Below are the code and all the weights of a small trained network. Each question names an input and a class and asks about switching units off, where a switched-off unit gives its printed mean instead of its output.

import numpy as np


def w(rows, s, z=0):
    codes = np.array(rows[::2]) - 128.0
    scale = np.full(codes.shape[1], s)
    scale[-1] = z or s
    return codes * scale


def norm(h):
    return h / np.sqrt((h * h).mean(-1, keepdims=True) + 1e-5)


def f(y):
    return np.maximum(y, 0)


def log_softmax(a):
    a = a - a.max(-1, keepdims=True)
    return a - np.log(np.exp(a).sum(-1, keepdims=True))


def net(x, mask):
    res = np.array(x, float).reshape(1, 3) / 4 @ E
    u = 0
    for l in range(3):
        y = f(norm(res) @ A[l][:, :-1].T + A[l][:, -1])
        res = res + np.where(mask[u : u + 9], y, B[l][:, -1]) @ B[l][:, :-1]
        u += 9
    return log_softmax(norm(res)[-1] @ U[:, :-1].T + U[:, -1])


A, B = {}, {}
E = w([
[111,131,25,51,233,113,156,149,141],'x0',
[100,181,141,102,144,167,89,129,19],'x1',
[2,179,109,99,142,151,136,138,95],'x2',
],0.0052)
A[0] = w([
[173,117,88,90,141,128,124,141,143,115],'L0N0',
[154,100,117,137,140,141,137,126,151,2],'L0N1',
[61,116,35,117,183,135,142,132,137,142],'L0N2',
[82,149,130,123,86,125,122,123,127,85],'L0N3',
[237,97,152,146,107,122,137,141,169,164],'L0N4',
[108,129,74,96,160,130,134,128,179,116],'L0N5',
[170,116,82,117,167,107,141,138,255,32],'L0N6',
[155,141,83,95,188,138,117,121,96,100],'L0N7',
[146,120,75,129,126,106,111,115,207,46],'L0N8',
],0.0082,0.0017)
B[0] = w([
[2,129,176,129,201,96,127,109,187,182],'L0N0',
[56,129,128,65,79,151,135,151,31,148],'L0N1',
[141,192,185,39,134,62,145,100,195,255],'L0N2',
[90,98,202,162,148,122,119,136,112,172],'L0N3',
[151,220,135,175,111,130,71,35,170,228],'L0N4',
[193,100,62,170,129,210,98,104,21,207],'L0N5',
[83,25,118,144,128,174,233,197,161,227],'L0N6',
[160,140,100,182,177,84,82,183,33,215],'L0N7',
[141,96,111,135,142,195,164,158,152,182],'L0N8',
],0.0085,0.0069)
A[1] = w([
[137,96,146,170,51,120,129,210,8,150],'L1N0',
[129,20,70,83,116,214,253,180,165,34],'L1N1',
[70,54,165,97,176,50,94,130,142,4],'L1N2',
[187,85,48,142,66,230,146,195,150,100],'L1N3',
[97,84,88,227,81,129,77,109,89,163],'L1N4',
[47,4,67,138,146,192,192,130,170,92],'L1N5',
[202,110,65,39,135,136,82,186,42,64],'L1N6',
[218,175,116,120,6,95,63,48,193,1],'L1N7',
[96,215,203,76,35,169,109,51,169,103],'L1N8',
],0.0065,0.00095)
B[1] = w([
[102,91,138,131,97,164,174,95,132,185],'L1N0',
[130,153,169,248,189,171,167,98,146,238],'L1N1',
[109,150,148,83,102,125,129,160,133,173],'L1N2',
[73,171,144,155,159,74,171,166,119,174],'L1N3',
[172,89,137,163,127,112,115,119,82,195],'L1N4',
[135,170,150,178,145,195,183,108,150,233],'L1N5',
[104,95,69,104,95,117,153,102,156,194],'L1N6',
[160,130,37,90,111,187,90,190,173,219],'L1N7',
[117,126,168,93,128,145,64,203,136,253],'L1N8',
],0.012,0.0062)
A[2] = w([
[79,166,104,150,153,178,85,126,95,106],'L2N0',
[93,87,126,150,85,93,109,134,229,10],'L2N1',
[178,197,41,58,159,33,189,106,191,53],'L2N2',
[111,84,46,144,61,116,208,60,112,183],'L2N3',
[119,153,151,84,108,121,80,187,123,81],'L2N4',
[253,184,124,143,100,202,175,169,141,164],'L2N5',
[205,172,101,183,124,123,14,156,133,102],'L2N6',
[180,158,100,171,181,65,97,35,139,84],'L2N7',
[134,138,164,223,48,171,72,121,153,77],'L2N8',
],0.0081,0.0013)
B[2] = w([
[212,109,127,130,99,88,154,100,193,187],'L2N0',
[149,171,132,77,145,142,81,99,70,153],'L2N1',
[114,52,10,138,159,96,166,198,86,216],'L2N2',
[119,187,134,102,91,144,121,48,122,160],'L2N3',
[125,160,149,133,90,123,181,124,207,225],'L2N4',
[97,169,107,146,153,143,86,102,200,238],'L2N5',
[113,121,115,143,133,91,38,55,123,228],'L2N6',
[128,188,223,148,102,81,172,165,108,155],'L2N7',
[178,56,68,105,178,133,141,158,69,254],'L2N8',
],0.011,0.0064)
U = w([
[85,190,210,42,80,88,147,165,178,106],'0',
[180,137,96,126,107,152,8,106,182,158],'1',
[151,171,173,158,128,26,105,94,98,6],'2',
[126,160,148,206,193,166,204,115,182,184],'3',
[99,127,51,74,151,39,198,165,86,172],'4',
[112,155,122,86,60,116,146,33,80,64],'5',
[140,43,191,105,86,159,133,160,61,134],'6',
],0.011,0.0028)

Each question gives the input, the list of numbers given to net, and the class t.
The units are the neurons (one row each of A and B). Each row of codes is followed by its name. A weight is (code - 128) times the scale printed after its matrix; where a second scale follows, it is the last column's (A, B and U).
mask holds one flag per neuron, layer by layer. A switched-off neuron (its flag False) gives its mean, the last column of its row in B, instead of its output. The means were averaged over made-up inputs and are rounded, as every weight is.
A unit's drop is (log p(t) with every unit on - log p(t) with that unit switched off) / (log p(t) with every unit on - log p(t) with every unit switched off).
The circuit of an input: a set's keep is (log p(t) with only the set's units on - log p(t) with every unit switched off) / (log p(t) with every unit on - log p(t) with every unit switched off). Starting from the 12 units with the biggest drops (on a tie, the unit counted first), units are removed one at a time, each time the one whose removal leaves the highest keep (on an exact tie, the one counted first), for as long as the keep stays at least 0.8.
circuit, biggest first: the units of the circuit, biggest drop first
top k neurons: the k neurons with the biggest drops, biggest first
top k neurons in layer l: the k neurons of layer l with the biggest drops, biggest first
drop when u is switched off: that unit's drop, to one decimal
input [-7,8,1], class 6: top 2 neurons	[L0N2; L0N4]
input [-2,-4,-3], class 1: circuit, biggest first	[L0N4; L1N7]
input [7,-4,8], class 4: circuit, biggest first	[L0N2; L2N2]
input [-5,5,-2], class 1: circuit, biggest first	[L0N6; L1N7]
input [1,4,3], class 4: circuit, biggest first	[L1N1]
input [7,-3,6], class 4: circuit, biggest first	[L0N2; L2N2]
input [-4,-2,6], class 6: top 2 neurons	[L0N2; L0N6]
input [5,8,-7], class 4: top 2 neurons	[L1N6; L1N1]
input [1,5,0], class 5: top 2 neurons in layer 2	[L2N3; L2N8]
input [-8,5,1], class 6: top 2 neurons	[L0N4; L0N2]
input [-5,5,7], class 6: top 2 neurons	[L0N2; L0N0]
input [1,8,1], class 5: top 2 neurons in layer 1	[L1N0; L1N8]
input [3,7,7], class 4: top 2 neurons	[L0N4; L0N7]
input [-4,3,6], class 6: top 2 neurons in layer 0	[L0N2; L0N0]
input [2,6,-5], class 2: top 2 neurons in layer 0	[L0N6; L0N2]
input [-4,7,-2], class 6: top 3 neurons	[L0N4; L0N2; L0N7]
input [-5,3,7], class 6: top 2 neurons	[L0N2; L0N0]
input [-6,-7,-3], class 1: top neuron	[L0N4]
input [2,7,-3], class 5: top 2 neurons in layer 1	[L1N6; L1N0]
input [2,3,-3], class 2: top neuron	[L0N7]
input [-4,4,4], class 6: drop when L0N2 is switched off	0.7
input [-5,-8,-2], class 1: drop when L0N4 is switched off	2.8
